Read these off the table that follows.
1) Read off the top-right entry.
2) Read off the fifth entry, reading row by row.
3) Read off the entry in the bottom-left corner.
4) Read off the smallest entry in the first column.
5) Read off the fifth entry from the end, reading row by row.
6) Read off the top entry of the column that holds the smallest entry.
7) Read off the entry in the bottom-right corner.
8) Read off the top entry of the column that holds the largest entry.
0.3	0.6	-0.1	0.3	1.3	0.7	1.5	0.3	0.5	1.6	0.3	1.6	0.4
-2.3	0.4	0.0	1.4	0.1	0.4	-0.4	1.0	0.5	0.0	-1.4	-0.2	-0.3
-0.9	0.8	0.5	1.1	-0.3	0.4	-1.3	1.0	0.8	-0.6	0.2	-1.3	-0.1
-1.4	0.1	0.3	1.9	1.1	0.5	1.4	1.4	0.2	1.6	-1.6	1.8	0.7
1) 0.4
2) 1.3
3) -1.4
4) -2.3
5) 0.2
6) 0.3
7) 0.7
8) 0.3

[-0.035  0.213 -0.053  0.062  0.013  0.091 -0.140  0.000 -0.188 -0.110
 -0.044 -0.078 -0.161 -0.081]
The entry just right of -0.035: 0.213
The entry just left of 0.213: -0.035
Read off the entry just right of the largest entry.
-0.053
Read off the entry just left of -0.110.
-0.188
